Here is a tiny trained network, its code and every weight. The questions are about switching its units off for an input and a class, where a switched-off unit gives its printed mean instead of its output.

import numpy as np


def w(rows, s, z=0):
    codes = np.array(rows[::2]) - 128.0
    scale = np.full(codes.shape[1], s)
    scale[-1] = z or s
    return codes * scale


def f(y):
    return y / 2 * (1 + np.tanh(0.7978845608 * (y + 0.044715 * y**3)))


def log_softmax(a):
    a = a - a.max(-1, keepdims=True)
    return a - np.log(np.exp(a).sum(-1, keepdims=True))


def net(x, mask):
    res = np.array(x, float).reshape(1, 7) / 4 @ E
    y = f(res @ A[0][:, :-1].T + A[0][:, -1])
    res = res + np.where(mask, y, B[0][:, -1]) @ B[0][:, :-1]
    return log_softmax(res[-1] @ U[:, :-1].T + U[:, -1])


A, B = {}, {}
E = w([
[126,133,130,136],'x0',
[126,130,128,129],'x1',
[122,144,134,150],'x2',
[161,145,251,96],'x3',
[2,140,156,77],'x4',
[126,132,129,135],'x5',
[155,249,98,50],'x6',
],0.0097)
A[0] = w([
[155,126,156,92,141],'n1',
[21,156,106,97,79],'n2',
[153,150,133,173,88],'n3',
[203,178,51,156,134],'n4',
[210,173,237,106,201],'n5',
[157,134,90,135,128],'n6',
[91,95,252,109,100],'n7',
[125,3,127,193,119],'n8',
[100,133,105,132,125],'n9',
[127,110,164,112,120],'n10',
[71,145,98,94,155],'n11',
[215,92,168,161,25],'n12',
[150,139,84,119,126],'n13',
[100,176,113,71,114],'n14',
[252,87,139,171,158],'n15',
[97,75,81,170,144],'n16',
[124,113,118,127,118],'n17',
[127,159,126,133,106],'n18',
[156,180,152,91,88],'n19',
[120,205,151,66,2],'n20',
[28,155,100,88,14],'n21',
[131,227,134,54,223],'n22',
[95,110,88,165,112],'n23',
[212,162,253,95,7],'n24',
[94,119,176,139,122],'n25',
[110,119,138,140,103],'n26',
[186,178,56,134,142],'n27',
[81,49,181,160,155],'n28',
[16,142,125,80,179],'n29',
],0.014,0.0094)
B[0] = w([
[103,141,136,133,155],'n1',
[118,123,70,190,186],'n2',
[125,123,108,102,135],'n3',
[188,140,229,88,201],'n4',
[4,109,48,101,250],'n5',
[151,132,163,115,151],'n6',
[164,143,225,43,195],'n7',
[126,142,59,198,219],'n8',
[121,128,103,138,141],'n9',
[127,139,147,112,141],'n10',
[92,125,96,146,178],'n11',
[42,118,88,102,163],'n12',
[151,111,172,118,150],'n13',
[96,101,94,173,172],'n14',
[126,135,57,187,226],'n15',
[103,120,69,174,188],'n16',
[121,138,119,129,129],'n17',
[121,123,115,119,130],'n18',
[110,123,89,161,165],'n19',
[7,124,93,78,166],'n20',
[187,133,100,192,168],'n21',
[237,130,141,171,249],'n22',
[105,109,69,133,159],'n23',
[196,129,80,249,198],'n24',
[142,136,167,88,153],'n25',
[127,120,129,113,128],'n26',
[183,128,211,82,192],'n27',
[113,126,164,65,204],'n28',
[73,132,114,81,223],'n29',
],0.025,0.015)
U = w([
[197,145,71,255,255],'0',
[51,132,68,148,134],'1',
[155,148,178,79,9],'2',
],0.0094,0.00084)

Each question gives the input, the list of numbers given to net, and the class t.
The units are the neurons (one row each of A and B). Each row of codes is followed by its name. A weight is (code - 128) times the scale printed after its matrix; where a second scale follows, it is the last column's (A, B and U).
mask holds one flag per neuron, in row order. A switched-off neuron (its flag False) gives its mean, the last column of its row in B, instead of its output. The means were averaged over made-up inputs and are rounded, as every weight is.
A unit's drop is (log p(t) with every unit on - log p(t) with that unit switched off) / (log p(t) with every unit on - log p(t) with every unit switched off).
The circuit of an input: a set's keep is (log p(t) with only the set's units on - log p(t) with every unit switched off) / (log p(t) with every unit on - log p(t) with every unit switched off). Starting from the 12 units with the biggest drops (on a tie, the unit counted first), units are removed one at a time, each time the one whose removal leaves the highest keep (on an exact tie, the one counted first), for as long as the keep stays at least 0.8.
circuit, biggest first: the units of the circuit, biggest drop first
unit that matters most: the unit with the biggest drop
top k neurons: the k neurons with the biggest drops, biggest first
drop of u: that unit's drop, to one decimal
input [-4,-8,7,8,2,7,-1], class 2: circuit, biggest first => [n7]
input [4,6,7,-5,7,-4,3], class 0: top 2 neurons => [n21; n5]
input [5,-3,-4,8,1,8,-6], class 2: top 2 neurons => [n7; n28]
input [-1,2,8,1,-4,-2,-4], class 1: top 3 neurons => [n22; n24; n12]
input [-4,5,5,0,8,-3,6], class 0: top 2 neurons => [n22; n21]
input [5,2,4,3,-6,6,-1], class 1: top 3 neurons => [n22; n5; n12]
input [-2,-7,4,-4,8,3,8], class 0: top 3 neurons => [n22; n21; n5]
input [7,1,-5,4,-3,4,0], class 1: top 4 neurons => [n5; n22; n8; n21]
input [6,3,-6,2,-6,2,-6], class 1: top 2 neurons => [n12; n22]
input [7,6,-2,-3,1,7,-1], class 1: top 4 neurons => [n22; n24; n21; n15]
input [-4,-3,-2,7,-7,-3,-6], class 1: top 2 neurons => [n5; n12]
input [0,-3,3,0,6,-8,7], class 0: top 4 neurons => [n22; n21; n5; n2]
input [5,-3,-6,3,-7,-6,-7], class 1: top 2 neurons => [n12; n22]
input [4,-5,6,-1,7,-2,2], class 0: top 4 neurons => [n5; n21; n22; n2]
input [7,-8,3,7,1,-8,-1], class 2: top 2 neurons => [n7; n8]
input [4,4,2,-3,5,-2,5], class 0: top 2 neurons => [n22; n5]
input [7,5,7,-6,7,-5,4], class 0: unit that matters most => n21
input [-8,-3,7,-6,7,-3,7], class 0: drop of n13 => 0.0
input [8,6,-8,-6,3,4,3], class 0: drop of n5 => 0.3
input [-2,5,7,3,4,-2,-8], class 2: drop of n7 => 0.1
input [2,-2,2,5,3,-2,-7], class 2: drop of n7 => 0.2
